Here is a tiny trained network, its code and every weight. The questions are about switching its units off for an input and a class, where a switched-off unit gives its printed mean instead of its output.

import numpy as np


def w(rows, s, z=0):
    codes = np.array(rows[::2]) - 128.0
    scale = np.full(codes.shape[1], s)
    scale[-1] = z or s
    return codes * scale


def f(y):
    return np.maximum(y, 0)


def log_softmax(a):
    a = a - a.max(-1, keepdims=True)
    return a - np.log(np.exp(a).sum(-1, keepdims=True))


def net(x, mask):
    res = np.array(x, float).reshape(1, 6) / 4 @ E
    y = f(res @ A[0][:, :-1].T + A[0][:, -1])
    res = res + np.where(mask, y, B[0][:, -1]) @ B[0][:, :-1]
    return log_softmax(res[-1] @ U[:, :-1].T + U[:, -1])


A, B = {}, {}
E = w([
[122,139,67,110,8,208,228,75,232,96,99,120],'x0',
[134,116,144,122,129,119,135,116,134,124,125,128],'x1',
[145,25,113,106,35,85,127,220,91,186,235,172],'x2',
[137,198,94,45,201,87,102,149,236,147,181,235],'x3',
[125,148,128,98,120,121,137,116,103,141,113,133],'x4',
[142,106,157,152,133,148,118,155,161,122,142,131],'x5',
],0.012)
A[0] = w([
[132,118,117,95,87,84,128,147,143,139,202,173,3],'N1',
[133,88,151,134,76,141,134,139,64,135,153,123,168],'N2',
[127,168,142,127,230,117,105,126,132,125,121,149,193],'N3',
[125,89,110,133,5,150,151,127,125,128,132,118,112],'N4',
[123,157,105,121,81,155,151,112,196,124,103,134,128],'N5',
[132,126,140,115,191,119,117,135,119,134,112,133,189],'N6',
[146,137,114,106,143,126,137,111,173,124,135,127,111],'N7',
[140,122,140,127,135,105,125,124,96,133,134,123,160],'N8',
[129,129,163,167,129,170,132,115,88,121,63,78,242],'N9',
[131,105,130,146,163,103,105,153,80,131,144,113,220],'N10',
[132,139,142,153,132,136,128,110,126,116,104,98,176],'N11',
[133,112,127,147,90,113,129,130,106,130,146,109,104],'N12',
],0.023,0.0072)
B[0] = w([
[138,53,70,115,181,193,127,138,31,131,222,143,213],'N1',
[90,100,198,166,73,76,109,137,121,117,44,126,226],'N2',
[172,251,166,142,94,62,148,106,147,132,187,82,232],'N3',
[215,110,54,101,67,95,139,141,210,136,185,37,253],'N4',
[105,165,103,118,145,229,131,116,196,122,24,150,227],'N5',
[167,183,167,152,125,118,125,140,138,113,206,122,189],'N6',
[113,174,126,122,167,163,122,109,139,126,75,129,174],'N7',
[95,94,148,151,149,91,110,154,121,117,106,123,168],'N8',
[137,60,90,120,179,177,128,147,54,132,237,165,248],'N9',
[67,101,198,136,113,61,121,110,69,131,94,167,216],'N10',
[128,113,73,86,152,147,114,144,105,149,144,148,184],'N11',
[134,134,136,118,84,108,145,134,173,129,94,108,177],'N12',
],0.017,0.033)
U = w([
[89,110,172,183,188,106,85,134,8,168,242,196,214],'0',
[202,203,147,164,41,68,165,102,207,147,165,2,187],'1',
[139,76,18,80,171,237,152,129,137,174,149,141,116],'2',
[79,246,149,151,173,180,143,37,203,115,18,159,4],'3',
[26,68,204,208,34,53,74,142,125,139,38,131,126],'4',
],0.008,0.0022)

Each question gives the input, the list of numbers given to net, and the class t.
The units are the neurons (one row each of A and B). Each row of codes is followed by its name. A weight is (code - 128) times the scale printed after its matrix; where a second scale follows, it is the last column's (A, B and U).
mask holds one flag per neuron, in row order. A switched-off neuron (its flag False) gives its mean, the last column of its row in B, instead of its output. The means were averaged over made-up inputs and are rounded, as every weight is.
A unit's drop is (log p(t) with every unit on - log p(t) with that unit switched off) / (log p(t) with every unit on - log p(t) with every unit switched off).
The circuit of an input: a set's keep is (log p(t) with only the set's units on - log p(t) with every unit switched off) / (log p(t) with every unit on - log p(t) with every unit switched off). Starting from all 12 units, units are removed one at a time, each time the one whose removal leaves the highest keep (on an exact tie, the one counted first), for as long as the keep stays at least 0.8.
units of the circuit, in order: the units of the circuit, biggest drop first
most important unit: the unit with the biggest drop
k most important neurons: the k neurons with the biggest drops, biggest first
drop when u is switched off: that unit's drop, to one decimal
input [-4,7,0,4,-5,1], class 1: units of the circuit, in order : (N3)
input [-3,-7,1,-6,2,7], class 4: 2 most important neurons : (N2; N1)
input [6,0,-7,0,2,5], class 2: 4 most important neurons : (N9; N2; N11; N3)
input [-6,-1,-1,3,2,8], class 1: 2 most important neurons : (N3; N9)
input [1,7,-6,8,2,-8], class 3: 2 most important neurons : (N4; N7)
input [0,-7,-7,0,-4,-6], class 0: 3 most important neurons : (N4; N9; N3)
input [0,4,-8,-6,-7,6], class 0: 3 most important neurons : (N4; N9; N5)
input [5,0,5,2,-4,2], class 2: 2 most important neurons : (N1; N3)
input [-4,-2,-2,1,2,6], class 1: 3 most important neurons : (N3; N1; N9)
input [0,7,4,1,6,3], class 0: 2 most important neurons : (N5; N1)
input [-7,5,-8,1,-7,5], class 1: 2 most important neurons : (N3; N1)
input [-3,6,7,0,5,4], class 4: 2 most important neurons : (N9; N2)
input [0,-7,1,3,1,-3], class 0: 3 most important neurons : (N4; N5; N12)
input [2,0,-3,6,-6,1], class 3: most important unit : N4
input [2,6,-1,8,7,2], class 3: 2 most important neurons : (N4; N9)
input [6,3,6,2,-7,4], class 2: 2 most important neurons : (N1; N3)
input [-7,-5,-5,4,2,5], class 1: drop when N3 is switched off : 1.7
input [3,-1,-1,-4,4,-5], class 2: drop when N3 is switched off : 0.4
input [3,8,-7,-1,-8,5], class 2: drop when N9 is switched off : 0.4
input [-5,6,-8,-6,-7,-8], class 0: drop when N12 is switched off : 0.0
input [-1,6,2,-8,4,6], class 4: units of the circuit, in order : (N2)
